Below are the code and all the weights of a small trained network. Each question names an input and a class and asks about switching units off, where a switched-off unit gives its printed mean instead of its output.

import numpy as np


def w(rows, s, z=0):
    codes = np.array(rows[::2]) - 128.0
    scale = np.full(codes.shape[1], s)
    scale[-1] = z or s
    return codes * scale


def f(y):
    return y / 2 * (1 + np.tanh(0.7978845608 * (y + 0.044715 * y**3)))


def log_softmax(a):
    a = a - a.max(-1, keepdims=True)
    return a - np.log(np.exp(a).sum(-1, keepdims=True))


def net(x, mask):
    res = np.array(x, float).reshape(1, 7) / 4 @ E
    y = f(res @ A[0][:, :-1].T + A[0][:, -1])
    res = res + np.where(mask, y, B[0][:, -1]) @ B[0][:, :-1]
    return log_softmax(res[-1] @ U[:, :-1].T + U[:, -1])


A, B = {}, {}
E = w([
[140,203,148,192,131,222,106,155],'x0',
[126,117,147,136,135,124,119,139],'x1',
[118,119,141,150,123,125,119,135],'x2',
[145,110,153,110,131,136,126,124],'x3',
[188,117,133,184,133,108,249,146],'x4',
[64,130,145,69,10,150,149,176],'x5',
[143,135,124,106,125,134,137,119],'x6',
],0.015)
A[0] = w([
[161,97,128,109,130,125,123,128,153],'n1',
[165,129,121,190,138,185,151,153,173],'n2',
[153,105,128,135,155,112,140,116,95],'n3',
[109,154,119,119,167,105,44,81,212],'n4',
[78,61,108,95,110,108,118,130,146],'n5',
[69,160,111,82,107,178,65,171,147],'n6',
[107,138,151,134,76,117,191,163,115],'n7',
[134,86,101,133,137,59,148,115,253],'n8',
[148,167,165,139,112,249,90,180,223],'n9',
[83,117,130,84,98,166,92,116,115],'n10',
],0.014,0.0042)
B[0] = w([
[66,121,89,122,136,132,173,128,148],'n1',
[215,210,74,144,173,106,66,69,202],'n2',
[115,170,88,135,171,86,148,180,159],'n3',
[44,58,215,75,71,254,87,139,220],'n4',
[202,91,159,84,14,103,138,108,190],'n5',
[80,157,138,165,118,93,207,141,228],'n6',
[67,80,129,71,126,241,69,127,181],'n7',
[67,45,133,93,237,103,173,207,201],'n8',
[80,205,119,196,192,131,165,111,253],'n9',
[145,100,100,186,90,66,178,149,193],'n10',
],0.0099,0.02)
U = w([
[104,51,141,71,139,184,118,141,232],'0',
[106,117,120,182,185,54,208,153,122],'1',
[123,153,143,150,140,252,109,75,207],'2',
[221,157,87,157,164,87,88,76,65],'3',
[132,89,137,116,70,37,146,111,2],'4',
],0.011,0.0029)

Each question gives the input, the list of numbers given to net, and the class t.
The units are the neurons (one row each of A and B). Each row of codes is followed by its name. A weight is (code - 128) times the scale printed after its matrix; where a second scale follows, it is the last column's (A, B and U).
mask holds one flag per neuron, in row order. A switched-off neuron (its flag False) gives its mean, the last column of its row in B, instead of its output. The means were averaged over made-up inputs and are rounded, as every weight is.
A unit's drop is (log p(t) with every unit on - log p(t) with that unit switched off) / (log p(t) with every unit on - log p(t) with every unit switched off).
The circuit of an input: a set's keep is (log p(t) with only the set's units on - log p(t) with every unit switched off) / (log p(t) with every unit on - log p(t) with every unit switched off). Starting from all 10 units, units are removed one at a time, each time the one whose removal leaves the highest keep (on an exact tie, the one counted first), for as long as the keep stays at least 0.8.
units of the circuit, in order: the units of the circuit, biggest drop first
top k neurons: the k neurons with the biggest drops, biggest first
drop of u: that unit's drop, to one decimal
input [-4,7,5,-1,7,1,-7], class 0: units of the circuit, in order -> n7
input [-1,5,6,-7,5,2,4], class 0: top 2 neurons -> n7, n9
input [2,3,-6,8,6,-1,3], class 3: units of the circuit, in order -> n2, n6
input [-1,2,6,7,-1,-7,-8], class 0: top 2 neurons -> n4, n9
input [8,2,0,-3,8,1,1], class 2: top 2 neurons -> n7, n10
input [2,-3,1,-6,0,-6,-6], class 2: top 2 neurons -> n4, n10
input [7,8,2,3,-8,3,0], class 1: top 2 neurons -> n6, n10
input [5,0,3,2,1,-7,5], class 3: top 2 neurons -> n2, n7
input [1,0,6,1,4,7,8], class 2: top 2 neurons -> n8, n7
input [-1,-3,-7,8,-4,1,-1], class 4: top 3 neurons -> n7, n10, n8
input [0,1,-2,-8,-2,2,4], class 4: top 2 neurons -> n9, n8
input [5,-5,2,-8,3,-1,2], class 3: top 2 neurons -> n4, n2
input [4,3,6,2,1,-5,-6], class 3: top 2 neurons -> n2, n7
input [7,-5,-5,3,-6,1,1], class 1: units of the circuit, in order -> n6
input [1,-7,6,4,1,-8,1], class 3: top 3 neurons -> n2, n7, n6
input [-8,8,7,4,0,-6,-1], class 0: drop of n10 -> 0.1
input [8,-7,-4,-1,-5,2,-6], class 1: drop of n1 -> 0.0
input [8,7,5,-1,8,-4,0], class 3: drop of n2 -> 0.3
